Here is a tiny trained network, its code and every weight. The questions are about switching its units off for an input and a target symbol, where a switched-off unit gives its printed mean instead of its output.

import numpy as np


def w(rows, s, z=0):
    codes = np.array(rows[::2]) - 128.0
    scale = np.full(codes.shape[1], s)
    scale[-1] = z or s
    return codes * scale


def norm(h):
    return h / np.sqrt((h * h).mean(-1, keepdims=True) + 1e-5)


def f(y):
    return y / 2 * (1 + np.tanh(0.7978845608 * (y + 0.044715 * y**3)))


def softmax(a):
    e = np.exp(a - a.max(-1, keepdims=True))
    return e / e.sum(-1, keepdims=True)


def log_softmax(a):
    a = a - a.max(-1, keepdims=True)
    return a - np.log(np.exp(a).sum(-1, keepdims=True))


def net(x, mask):
    ids = ['ΓΣΩαβδεθλμξπτφ'.index(c) for c in x.split()]
    T = len(ids)
    res = E[ids] + P[:T]
    q, k, v = (norm(res) @ M[0].T for M in (Q, K, V))
    z = softmax(np.where(np.tri(T) > 0, q @ k.T / 3**0.5, -1e9)) @ v
    res = res + np.where(mask[0], z, O[0][:, -1]) @ O[0][:, :-1]
    y = f(norm(res) @ A[0][:, :-1].T + A[0][:, -1])
    res = res + np.where(mask[1:9], y, B[0][:, -1]) @ B[0][:, :-1]
    return log_softmax(norm(res)[-1] @ U[:, :-1].T + U[:, -1])


Q, K, V, O, A, B = {}, {}, {}, {}, {}, {}
E = w([
[228,161,142,155,91,180],'Γ',
[138,92,194,212,106,83],'Σ',
[69,168,127,189,116,171],'Ω',
[107,141,69,136,198,67],'α',
[175,136,228,135,104,195],'β',
[174,197,103,147,211,79],'δ',
[198,125,249,122,178,99],'ε',
[183,77,154,129,42,93],'θ',
[92,182,173,86,159,84],'λ',
[96,162,103,126,166,33],'μ',
[114,213,84,189,59,82],'ξ',
[103,182,119,195,82,138],'π',
[66,145,98,168,93,196],'τ',
[118,58,101,78,159,219],'φ',
],0.019)
P = w([
[21,10,182,254,129,100],'0',
[10,61,186,252,150,117],'1',
[28,84,173,205,139,128],'2',
[34,123,148,186,133,141],'3',
[40,147,136,151,126,137],'4',
[64,177,115,134,106,136],'5',
[64,194,108,102,116,154],'6',
[82,215,103,70,108,155],'7',
[89,225,83,38,103,176],'8',
[89,253,102,47,98,168],'9',
[104,242,64,23,78,179],'10',
],0.005)
Q[0] = w([
[131,95,174,129,100,95],'head 1',
[117,194,87,39,143,140],'head 1',
[17,250,71,231,41,224],'head 1',
],0.012)
K[0] = w([
[136,67,155,112,110,106],'head 1',
[139,154,77,60,110,135],'head 1',
[186,251,198,74,165,162],'head 1',
],0.013)
V[0] = w([
[24,216,117,143,139,58],'head 1',
[143,65,98,160,255,55],'head 1',
[62,71,230,72,103,104],'head 1',
],0.0079)
O[0] = w([
[185,4,108,95,156,82,254],'head 1',
[123,167,140,3,59,135,142],'head 1',
[242,155,2,121,155,94,176],'head 1',
],0.0093,0.0042)
A[0] = w([
[74,166,57,80,192,155,147],'neuron 1',
[83,89,149,78,158,110,62],'neuron 2',
[84,132,152,150,136,41,164],'neuron 3',
[209,96,212,188,107,178,245],'neuron 4',
[95,143,148,144,37,148,119],'neuron 5',
[243,144,251,156,89,164,95],'neuron 6',
[182,107,43,146,91,90,4],'neuron 7',
[135,143,141,193,87,82,125],'neuron 8',
],0.012,0.0043)
B[0] = w([
[198,156,130,114,95,93,201],'neuron 1',
[69,149,162,181,152,171,174],'neuron 2',
[139,192,69,127,162,153,208],'neuron 3',
[171,174,192,74,86,85,254],'neuron 4',
[106,59,115,66,143,117,169],'neuron 5',
[222,143,247,174,154,138,233],'neuron 6',
[157,117,211,160,112,171,183],'neuron 7',
[134,110,155,65,159,179,189],'neuron 8',
],0.015,0.007)
U = w([
[159,145,216,86,111,83,164],'Γ',
[200,93,136,215,139,168,214],'Σ',
[145,133,133,113,138,144,104],'Ω',
[48,108,143,42,100,90,183],'α',
[166,105,103,110,228,195,49],'β',
[116,86,120,89,143,88,110],'δ',
[177,62,91,108,146,91,99],'ε',
[142,177,76,92,22,129,120],'θ',
[33,192,171,128,105,197,90],'λ',
[145,136,109,120,128,149,70],'μ',
[133,189,98,213,115,254,79],'ξ',
[134,131,110,127,128,149,83],'π',
[99,87,175,199,240,177,60],'τ',
[95,57,94,179,130,133,254],'φ',
],0.011,0.0057)

Each question gives the input, a string of symbols that net reads in full, and the target symbol t.
The units are the heads (3 rows each of Q, K, V and O) and the neurons (one row each of A and B). Each row of codes is followed by its name. A weight is (code - 128) times the scale printed after its matrix; where a second scale follows, it is the last column's (O, A, B and U).
mask holds one flag per unit, heads first, then neurons. A switched-off unit (its flag False) gives its mean, the last column of its rows in O or B, instead of its output. The means were averaged over made-up inputs and are rounded, as every weight is.
A unit's drop is (log p(t) with every unit on - log p(t) with that unit switched off) / (log p(t) with every unit on - log p(t) with every unit switched off).
The circuit of an input: a set's keep is (log p(t) with only the set's units on - log p(t) with every unit switched off) / (log p(t) with every unit on - log p(t) with every unit switched off). Starting from all 9 units, units are removed one at a time, each time the one whose removal leaves the highest keep (on an exact tie, the one counted first), for as long as the keep stays at least 0.8.
circuit, biggest first: the units of the circuit, biggest drop first
most important unit: the unit with the biggest drop
k most important neurons: the k neurons with the biggest drops, biggest first
input φ β μ Ω Σ Ω μ δ Ω Ω, target α: most important neuron => [neuron 5]
input α φ α α λ, target α: 2 most important neurons => [neuron 6; neuron 7]
input Γ λ π α τ Σ π π φ α ξ, target Σ: circuit, biggest first => [head 1; neuron 4]
input ξ τ δ θ ξ τ, target α: circuit, biggest first => [head 1; neuron 5]
input Ω Σ Ω λ θ λ Ω Ω ε Ω, target θ: 2 most important neurons => [neuron 6; neuron 1]
input ε φ φ μ β π α π, target ξ: circuit, biggest first => [neuron 6; neuron 4]
input Γ φ Σ Ω π λ π ε τ, target θ: 2 most important neurons => [neuron 6; neuron 1]
input τ δ θ θ θ Ω φ δ π, target α: circuit, biggest first => [neuron 5; head 1]
input Γ ε θ τ Ω Ω Γ α φ φ φ, target θ: circuit, biggest first => [neuron 1; neuron 6; neuron 8]
input φ Γ Ω Σ π Γ ε λ β ξ, target ξ: 2 most important neurons => [neuron 4; neuron 6]
input α Ω α π β π, target ξ: circuit, biggest first => [head 1; neuron 6]
input π π α Ω Σ τ, target φ: circuit, biggest first => [neuron 6; head 1; neuron 7]
input ε β θ θ β β β ξ δ Ω, target α: circuit, biggest first => [neuron 5; head 1; neuron 6]
input α Γ λ θ μ φ φ α, target θ: most important unit => neuron 1
input τ ε β λ α Ω, target Σ: 3 most important neurons => [neuron 7; neuron 4; neuron 3]
input π π λ φ τ, target Σ: 4 most important neurons => [neuron 7; neuron 4; neuron 5; neuron 8]
input φ φ λ, target θ: 2 most important neurons => [neuron 6; neuron 1]
input α δ ε φ Γ π, target λ: 2 most important neurons => [neuron 6; neuron 5]
input Ω μ Σ φ ε π Σ ξ, target θ: 2 most important neurons => [neuron 6; neuron 4]
input Ω ε Ω, target θ: most important unit => head 1
